Below is a small trained network, with its code and all its weights. Each question gives an input and a class and asks what happens when units are switched off, that is, made to give their printed mean instead of their output.

import numpy as np


def w(rows, s, z=0):
    codes = np.array(rows[::2]) - 128.0
    scale = np.full(codes.shape[1], s)
    scale[-1] = z or s
    return codes * scale


def f(y):
    return y / 2 * (1 + np.tanh(0.7978845608 * (y + 0.044715 * y**3)))


def log_softmax(a):
    a = a - a.max(-1, keepdims=True)
    return a - np.log(np.exp(a).sum(-1, keepdims=True))


def net(x, mask):
    res = np.array(x, float).reshape(1, 6) / 4 @ E
    y = f(res @ A[0][:, :-1].T + A[0][:, -1])
    res = res + np.where(mask, y, B[0][:, -1]) @ B[0][:, :-1]
    return log_softmax(res[-1] @ U[:, :-1].T + U[:, -1])


A, B = {}, {}
E = w([
[138,96,179,196,91,53],'x0',
[128,128,132,127,130,129],'x1',
[222,203,175,67,150,89],'x2',
[52,254,158,156,114,122],'x3',
[126,127,135,125,131,129],'x4',
[198,148,189,180,107,228],'x5',
],0.009)
A[0] = w([
[6,60,121,239,116,157,80],'n0',
[135,106,203,228,111,22,74],'n1',
[175,83,105,116,145,118,98],'n2',
[74,219,116,132,152,144,139],'n3',
[156,59,99,114,149,135,162],'n4',
[117,175,121,156,99,126,52],'n5',
[80,141,63,59,149,240,96],'n6',
[41,76,161,90,156,121,77],'n7',
[148,101,160,220,120,37,3],'n8',
[189,160,157,204,126,254,72],'n9',
[231,209,166,95,140,14,89],'n10',
[186,178,152,100,143,82,111],'n11',
[100,190,122,158,126,117,85],'n12',
[94,103,106,185,133,164,55],'n13',
[49,193,151,98,149,150,118],'n14',
[58,133,81,27,158,25,68],'n15',
[129,179,84,12,135,194,57],'n16',
[204,41,95,99,129,112,78],'n17',
[106,142,104,85,152,169,95],'n18',
[82,240,125,214,110,86,102],'n19',
[151,90,113,87,149,144,114],'n20',
[76,113,89,68,123,53,48],'n21',
],0.012,0.0033)
B[0] = w([
[85,189,43,82,119,185,247],'n0',
[148,138,121,169,139,3,215],'n1',
[126,91,143,101,120,140,159],'n2',
[141,69,147,84,131,133,185],'n3',
[132,86,142,93,100,142,176],'n4',
[137,112,148,116,120,129,143],'n5',
[126,146,84,159,126,22,202],'n6',
[118,163,136,139,125,136,159],'n7',
[138,131,133,165,146,30,185],'n8',
[162,182,222,168,173,176,230],'n9',
[71,176,45,101,123,184,218],'n10',
[112,157,78,115,109,163,176],'n11',
[97,71,132,138,127,151,157],'n12',
[119,148,112,105,126,163,164],'n13',
[132,79,144,126,101,123,179],'n14',
[175,189,222,156,144,169,214],'n15',
[110,131,73,160,142,49,190],'n16',
[115,49,149,99,101,165,192],'n17',
[135,129,120,125,130,85,153],'n18',
[147,40,144,87,103,152,206],'n19',
[110,107,140,112,105,111,156],'n20',
[149,131,166,181,170,184,182],'n21',
],0.025,0.013)
U = w([
[65,181,35,107,141,213,100],'0',
[159,167,212,191,197,207,49],'1',
[121,2,142,93,99,159,110],'2',
[122,121,86,176,160,57,254],'3',
],0.0089,0.0022)

Each question gives the input, the list of numbers given to net, and the class t.
The units are the neurons (one row each of A and B). Each row of codes is followed by its name. A weight is (code - 128) times the scale printed after its matrix; where a second scale follows, it is the last column's (A, B and U).
mask holds one flag per neuron, in row order. A switched-off neuron (its flag False) gives its mean, the last column of its row in B, instead of its output. The means were averaged over made-up inputs and are rounded, as every weight is.
A unit's drop is (log p(t) with every unit on - log p(t) with that unit switched off) / (log p(t) with every unit on - log p(t) with every unit switched off).
The circuit of an input: a set's keep is (log p(t) with only the set's units on - log p(t) with every unit switched off) / (log p(t) with every unit on - log p(t) with every unit switched off). Starting from the 12 units with the biggest drops (on a tie, the unit counted first), units are removed one at a time, each time the one whose removal leaves the highest keep (on an exact tie, the one counted first), for as long as the keep stays at least 0.8.
units of the circuit, in order: the units of the circuit, biggest drop first
k most important neurons: the k neurons with the biggest drops, biggest first
drop when u is switched off: that unit's drop, to one decimal
input [-8,-4,6,3,-8,1], class 3: units of the circuit, in order	(n16)
input [-7,1,-2,-7,-5,-6], class 2: 3 most important neurons	(n17, n9, n4)
input [-3,4,-2,5,-7,-6], class 1: 2 most important neurons	(n15, n21)
input [-8,-2,-7,4,-1,3], class 3: 2 most important neurons	(n6, n10)
input [0,-2,-1,-5,4,4], class 2: 2 most important neurons	(n15, n17)
input [-3,-5,5,-5,2,-7], class 1: 3 most important neurons	(n15, n0, n21)
input [4,0,4,2,8,-1], class 0: 4 most important neurons	(n10, n6, n11, n16)
input [8,8,-5,0,-2,6], class 3: 2 most important neurons	(n1, n8)
input [6,-6,8,0,5,8], class 0: 2 most important neurons	(n10, n11)
input [-8,3,6,-1,-1,-7], class 3: 3 most important neurons	(n16, n6, n9)
input [2,-8,8,-8,7,4], class 0: 2 most important neurons	(n10, n11)
input [-6,5,0,5,-4,6], class 1: 3 most important neurons	(n9, n1, n8)
input [-5,0,7,4,-4,7], class 0: 4 most important neurons	(n10, n11, n15, n16)
input [8,-1,7,8,-3,3], class 2: units of the circuit, in order	(n19)
input [6,-1,-4,-5,0,-7], class 1: 2 most important neurons	(n15, n21)
input [-4,0,7,-4,4,6], class 0: drop when n10 is switched off	2.4
input [0,6,-5,6,-3,-1], class 2: drop when n10 is switched off	0.4
input [-6,5,-6,-8,1,4], class 2: drop when n17 is switched off	0.3
